Read these off the array that follows.
1) Which number is the entry just left of the smallest entry?
2) Which number is the 2nd entry in reading order?
3) Which number is the third smallest entry?
4) Which number is the entry just right of the largest entry?
array([[ 1.2,  0.9,  0.8, -0.7,  1.1,  0.3,  0.7,  0.7,  0.8,  0.6,  0.6,
         0.9,  0.0,  0.6,  0.2, -0.2],
       [ 0.1,  0.0,  0.3,  0.6, -0.2,  0.3,  0.3,  0.9,  0.0, -1.8,  1.1,
         1.1, -0.1,  1.9,  1.3,  1.9],
       [ 0.4,  0.4,  0.6, -0.1,  0.5,  0.8,  1.0,  0.6,  0.7,  1.0,  0.8,
         0.6, -0.3,  0.4,  0.6,  0.5],
       [-0.5, -0.2,  0.5,  1.9, -0.5, -0.1, -0.4,  0.7,  0.2, -0.7,  0.7,
         1.1,  0.7,  0.6,  1.6,  1.7],
       [-0.4,  0.4,  0.1,  1.9,  0.3,  0.6, -1.0,  0.9,  0.1, -0.9,  0.2,
         0.6,  0.9,  0.4,  0.9,  0.6],
       [ 0.1,  0.6,  1.2,  0.4,  0.4, -0.1,  0.4,  1.2,  0.9,  0.6,  1.0,
         1.1, -0.3, -0.1,  1.4,  0.6],
       [-0.3,  0.9, -0.2,  0.6,  0.7,  0.9,  0.1,  1.3,  0.3, -1.2,  0.6,
         0.6, -0.5,  0.5,  0.8,  0.4],
       [ 0.9,  1.2,  1.0,  0.2,  1.0,  1.4,  1.5,  0.7,  0.6,  1.5,  0.9,
        -0.6,  0.0,  0.7,  0.6,  0.5],
       [ 0.4, -0.4, -0.5, -0.3,  0.2,  1.3,  1.6, -0.6,  0.4,  1.4,  0.4,
         0.5,  0.1,  0.5, -0.5,  0.5],
       [ 0.1,  1.5, -0.4,  0.7,  1.2,  0.8,  0.4,  0.8,  0.6,  0.5, -0.2,
        -0.4,  0.5, -0.8, -0.1, -0.8],
       [ 0.2, -0.1, -0.4,  0.8,  0.3,  0.5,  0.0, -0.2,  0.3,  0.5, -0.1,
         0.9,  1.1,  0.1, -0.3,  0.1],
       [-0.3,  0.5,  0.0,  1.6,  0.9,  1.5, -0.6,  0.4,  0.3,  0.9, -0.1,
         0.1,  0.9, -0.3,  0.0, -0.3],
       [ 0.5,  2.0, -0.1, -0.2,  1.4,  1.9,  2.6,  0.7,  0.8,  2.1,  0.4,
        -1.6, -0.4, -0.6, -0.1, -0.4]])
1) 0.0
2) 0.9
3) -1.2
4) 0.7

X =
[[-0.05 -0.07  0.14 -0.06]
 [-0.10  0.08 -0.01  0.22]
 [-0.12  0.23 -0.04  0.11]
 [ 0.10 -0.03  0.12 -0.01]
 [-0.02  0.01  0.13  0.00]
 [ 0.07  0.05  0.04  0.02]
 [ 0.12  0.02  0.02 -0.06]
 [ 0.06 -0.03  0.11  0.00]
 [-0.07  0.18  0.00  0.17]
 [ 0.12  0.01  0.04 -0.06]
 [ 0.14  0.01  0.11  0.05]
 [ 0.14 -0.04  0.09  0.01]
 [-0.08  0.24 -0.05  0.03]
 [-0.18  0.16  0.03  0.16]]
Find the last entry, reading row by row.
A: 0.16
Find the 2nd smallest entry.
A: -0.12
Find the top entry of the column that holds the largest entry.
A: -0.07
Find the smallest entry.
A: -0.18
The entry just right of the smallest entry: 0.16
Find the entry just right of 0.06.
A: -0.03
Find the top-left entry.
A: -0.05
Find the entry in the top-right corner.
A: -0.06
The 3rd entry on the diagonal from the top-right corner is 0.23
Find the entry directly above 0.13.
A: 0.12
The largest entry -> 0.24
The entry just right of 0.24 -> -0.05
The 5th-last entry, reading row by row: 0.03
Find the entry just right of 0.23.
A: -0.04
The first entry in the row that holds the largest entry -> -0.08
The 5th entry, reading row by row is -0.10
Find the 2nd entry on the main diagonal.
A: 0.08
Find the third entry in reading order.
A: 0.14
Find the second-last entry, reading row by row.
A: 0.03

Read these off the table that follows.
1) What is the first entry in reading order?
2) What is the third smallest entry?
3) What is the entry just right of -22?
4) What is the entry just left of the smallest entry?
5) What is the entry just left of the largest entry?
6) What is the third largest entry?
7) What is the entry just left of 29?
[[14, 23, -16, 6, -6, -8], [-10, -2, 9, -13, 22, -8], [15, 6, -11, 11, -24, 11], [-21, -32, 19, -1, 3, 7], [0, 16, 1, -20, 29, -13], [-4, -1, 13, -30, 30, 2], [15, 5, -10, 10, -23, 11], [3, 0, 5, -17, 11, 7], [-7, 6, 8, -22, 32, -10], [-21, -23, 20, -13, 20, 0], [9, 0, -7, 11, -21, 10], [0, 7, -6, 8, -1, -9], [-7, 0, -1, 8, 1, -10], [6, 15, -14, 15, -9, -11], [13, 1, 3, -19, 1, 20]]
1) 14
2) -24
3) 32
4) -21
5) -22
6) 29
7) -20

W = ((-3.9, -260.7, -125.2, 10.6, -259.7, -174.0, -77.9, -84.7, -138.0), (-201.9, -137.5, -139.3, -114.0, 47.6, -209.6, -190.6, -55.5, -64.1), (-66.0, -118.9, -154.6, -114.1, 190.3, -188.1, 18.0, -72.3, -96.3), (13.2, -36.6, 22.6, -147.7, -109.5, -61.0, -266.1, -257.3, -72.1))
The entry just left of -72.1 is -257.3
The entry just right of -3.9 is -260.7
The entry just left of the largest entry is -114.1
Find the entry just left of -96.3.
Answer: -72.3
Find the entry just right of -77.9.
Answer: -84.7
The entry just left of -147.7 is 22.6
Find the entry just right of -147.7.
Answer: -109.5
